How the points are linked:
sa: nar->lik, rul->peb, nep->nar, foz->der, pim->rul, vin->nep, sel->tav, lom->vin, mal->zam, tig->vub, tav->mal, tor->pim, nus->tig, zem->fid, peb->lom, fid->foz, tup->sor, sor->tor, vub->zem, zam->nus, lik->tup, der->sel
vo: nar->tig, rul->der, nep->vub, foz->peb, pim->sel, vin->zem, sel->pim, lom->fid, mal->sor, tig->nar, tav->tor, tor->tav, nus->lik, zem->vin, peb->foz, fid->lom, tup->zam, sor->mal, vub->nep, zam->tup, lik->nus, der->rul
de: nar->nep, rul->pim, nep->vin, foz->fid, pim->tor, vin->lom, sel->der, lom->peb, mal->tav, tig->nus, tav->sel, tor->sor, nus->zam, zem->vub, peb->rul, fid->zem, tup->lik, sor->tup, vub->tig, zam->mal, lik->nar, der->foz

Rows of some points; one shown again gets a slightly different row:
mal -> [452, -250, 455, 303, -607, -83, 57, -346, 125, 727, -604, -536, 198, -90, -99]
tor -> [728, -601, 95, 456, -325, -302, 216, -207, -95, 527, -459, 154, 226, 379, -282]
nep -> [691, -592, -284, 211, -452, -159, 338, -301, -108, 69, -235, 669, 252, 280, 16]
tig -> [-484, 378, -398, -141, 697, 280, -323, 272, 85, -754, 579, 89, -257, -126, 126]
tor -> [785, -618, 91, 495, -299, -301, 207, -215, -75, 535, -424, 187, 244, 355, -323]
pim -> [335, -515, -775, 390, -264, -80, 169, 6, -58, -544, -60, 702, 193, 331, -87]
lom -> [-194, 462, 491, -8, 23, -105, -161, -71, 43, 655, -107, -1074, -74, -324, 74]
mal -> [424, -238, 427, 284, -574, -28, 50, -355, 179, 700, -574, -592, 196, -103, -79]

Complete each set of four: the symbols that take the first to the second take the third to the fourth.
Answer with the point's name.
[-260, -17, -548, -281, 259, 194, -82, 188, 11, -1017, 347, 653, -118, 129, 258]
: [419, -229, 363, 280, -595, -90, 77, -358, 144, 691, -617, -566, 164, -109, -102]
:: [-734, 469, -314, -190, 497, 278, -234, 273, 64, -489, 665, 261, -248, -350, 56]
: tor

[117, -296, -582, 4, 311, -135, -55, 104, -233, -946, 230, 757, 37, 296, -38]
: [-537, 371, -422, -97, 694, 316, -289, 254, 66, -736, 624, 131, -259, -109, 142]
:: [-420, 465, 536, -102, 48, -46, -86, 136, 114, 644, 10, -1019, -179, -109, -24]
: tor

[59, -253, -796, 134, 84, -215, 113, 137, -256, -685, 226, 933, 175, 230, 16]
: [-764, 475, -267, -170, 494, 256, -252, 275, 39, -510, 664, 190, -293, -313, 51]
:: [-734, 666, 405, -455, 158, 311, -88, 219, 206, 257, 200, -584, -305, -384, 227]
: nep

[55, -309, -602, 5, 369, -106, -33, 140, -220, -922, 232, 778, 25, 241, -21]
: [-483, 381, -429, -150, 668, 233, -311, 255, 98, -758, 641, 93, -220, -157, 124]
:: [-380, 424, 468, -146, 32, -83, -34, 139, 156, 665, 14, -1011, -134, -137, 9]
: tor

[-435, 457, 557, -127, 57, -72, -94, 131, 92, 678, 28, -961, -165, -98, -51]
: [-702, 679, 157, -503, 529, 90, -421, 192, -15, -266, 504, -120, -164, -411, 161]
:: [822, -673, -46, 245, -287, -71, 299, -181, -40, 43, -378, 617, 207, 463, -183]
: mal

[155, 84, 773, -70, -381, -141, -56, -211, 15, 757, -561, -700, 213, -222, -39]
: [-844, 763, 240, -562, 395, 108, -108, 394, -10, -125, 421, -273, -204, -240, 156]
:: [-421, 439, 518, -160, 32, -46, -89, 153, 142, 665, 59, -979, -164, -108, 17]
: tig

[67, -257, -607, 20, 317, -205, -27, 164, -251, -951, 223, 781, 30, 253, -41]
: [-779, 433, -354, -207, 568, 197, -237, 249, 26, -487, 664, 221, -226, -315, 41]
:: [145, 84, 748, -86, -426, -130, -28, -184, -53, 717, -562, -695, 151, -258, -92]
: tor

[748, -585, 46, 481, -322, -296, 231, -167, -71, 591, -432, 112, 284, 395, -318]
: [-415, 492, 489, -124, 49, -53, -108, 145, 137, 674, 11, -973, -191, -130, 37]
:: [120, 73, 737, -51, -368, -141, -44, -196, -25, 767, -572, -719, 190, -240, -119]
: mal

[47, -269, -584, 31, 336, -154, -19, 174, -265, -959, 213, 755, 29, 265, -12]
: [-758, 416, -259, -195, 526, 232, -238, 286, 50, -507, 645, 203, -224, -355, 9]
:: [161, 37, 762, -73, -441, -181, -42, -228, -53, 683, -506, -641, 111, -238, -92]
: tor

[620, -550, 226, 513, -426, -295, 207, -157, -223, 406, -674, -26, 183, 162, -388]
: [489, -626, -728, 468, -132, -15, 202, -118, -33, -222, 62, 806, 105, 318, -65]
:: [711, -631, 107, 483, -239, -337, 209, -212, -48, 560, -458, 146, 228, 430, -296]
: pim

[513, -292, 471, 339, -510, 40, 274, -171, 129, 687, -688, -423, 0, 103, -268]
: [707, -643, -275, 226, -372, -186, 360, -322, -138, 55, -212, 712, 292, 332, -4]
:: [550, -370, 467, 385, -516, 34, 254, -168, 157, 680, -676, -465, -10, 56, -286]
: nep

[-249, 5, -568, -297, 222, 229, -68, 219, -24, -1021, 387, 644, -183, 126, 254]
: [-819, 794, 221, -619, 459, 81, -124, 347, -26, -116, 364, -233, -181, -285, 144]
:: [-728, 444, -303, -162, 488, 242, -243, 290, 29, -437, 645, 240, -240, -334, 17]
: tig

[477, -256, 424, 276, -648, -79, 91, -375, 145, 683, -593, -597, 195, -87, -62]
: [-430, 407, 540, -148, 61, -84, -93, 184, 96, 690, 0, -997, -159, -108, 48]
:: [-675, 737, 424, -456, 110, 328, -143, 178, 245, 220, 160, -545, -302, -379, 148]
: tig

[-202, 111, -465, -248, 479, 368, -221, 67, 79, -834, 528, 651, -62, -79, 247]
: [-830, 697, 204, -589, 396, 66, -147, 338, -23, -114, 430, -237, -226, -257, 156]
:: [105, 74, 764, -82, -407, -124, 12, -255, 5, 764, -537, -683, 98, -287, -73]
: tor

[730, -597, 133, 492, -299, -331, 192, -215, -91, 534, -430, 238, 248, 393, -347]
: [-347, 436, 508, -166, 57, -32, -34, 216, 90, 704, 80, -1010, -183, -76, -9]
:: [113, -254, -592, -1, 339, -135, -25, 160, -254, -973, 215, 783, 28, 228, -20]
: tig

[-682, 612, 170, -502, 579, 144, -410, 167, 8, -249, 498, -102, -127, -409, 150]
: [-382, 449, 533, -114, 15, -144, -112, 127, 133, 711, 47, -949, -161, -112, -43]
:: [145, 69, 749, -102, -423, -119, -6, -242, 34, 721, -569, -684, 159, -209, -118]
: tor

[-483, 356, -406, -103, 702, 283, -361, 259, 23, -744, 592, 102, -225, -117, 169]
: [-712, 637, 170, -534, 573, 106, -339, 152, -5, -230, 509, -87, -174, -451, 97]
:: [746, -685, -298, 280, -408, -136, 358, -273, -115, 32, -237, 703, 261, 295, -31]
: pim

[100, -262, -624, 61, 299, -103, -17, 184, -274, -938, 185, 734, 14, 233, 8]
: [-690, 698, 393, -465, 160, 305, -45, 210, 242, 234, 191, -574, -325, -428, 169]
:: [188, 151, 736, -202, -224, -191, -22, -250, -15, 819, -336, -850, 15, -51, 126]
: nep

[-719, 444, -329, -174, 508, 250, -292, 278, 59, -487, 625, 214, -257, -340, -9]
: [58, -212, -758, 112, 57, -190, 129, 77, -247, -702, 215, 895, 186, 160, -2]
:: [-411, 511, 541, -206, 31, -52, -111, 225, 101, 663, -3, -961, -154, -125, 2]
: tor

[62, -228, -793, 115, 92, -237, 153, 95, -265, -706, 216, 875, 208, 187, 56]
: [707, -546, 70, 439, -313, -299, 252, -162, -90, 513, -472, 142, 278, 358, -317]
:: [535, -644, -687, 478, -158, 56, 275, -135, 31, -228, 107, 822, 72, 334, -123]
: nep

[306, -512, -761, 434, -257, -44, 145, -2, -47, -552, -11, 711, 169, 315, -49]
: [-232, 160, -480, -293, 513, 331, -196, 60, 46, -860, 459, 659, -123, -39, 192]
:: [765, -592, 71, 473, -249, -356, 203, -214, -93, 569, -469, 162, 238, 328, -324]
: pim

[-427, 479, 521, -143, 32, -47, -77, 192, 96, 672, -7, -994, -144, -94, 22]
: [179, 116, 734, -174, -208, -175, 38, -283, -41, 789, -336, -822, 67, -85, 133]
:: [483, -308, 446, 294, -501, 27, 289, -144, 116, 678, -664, -409, -18, 82, -275]
: tor

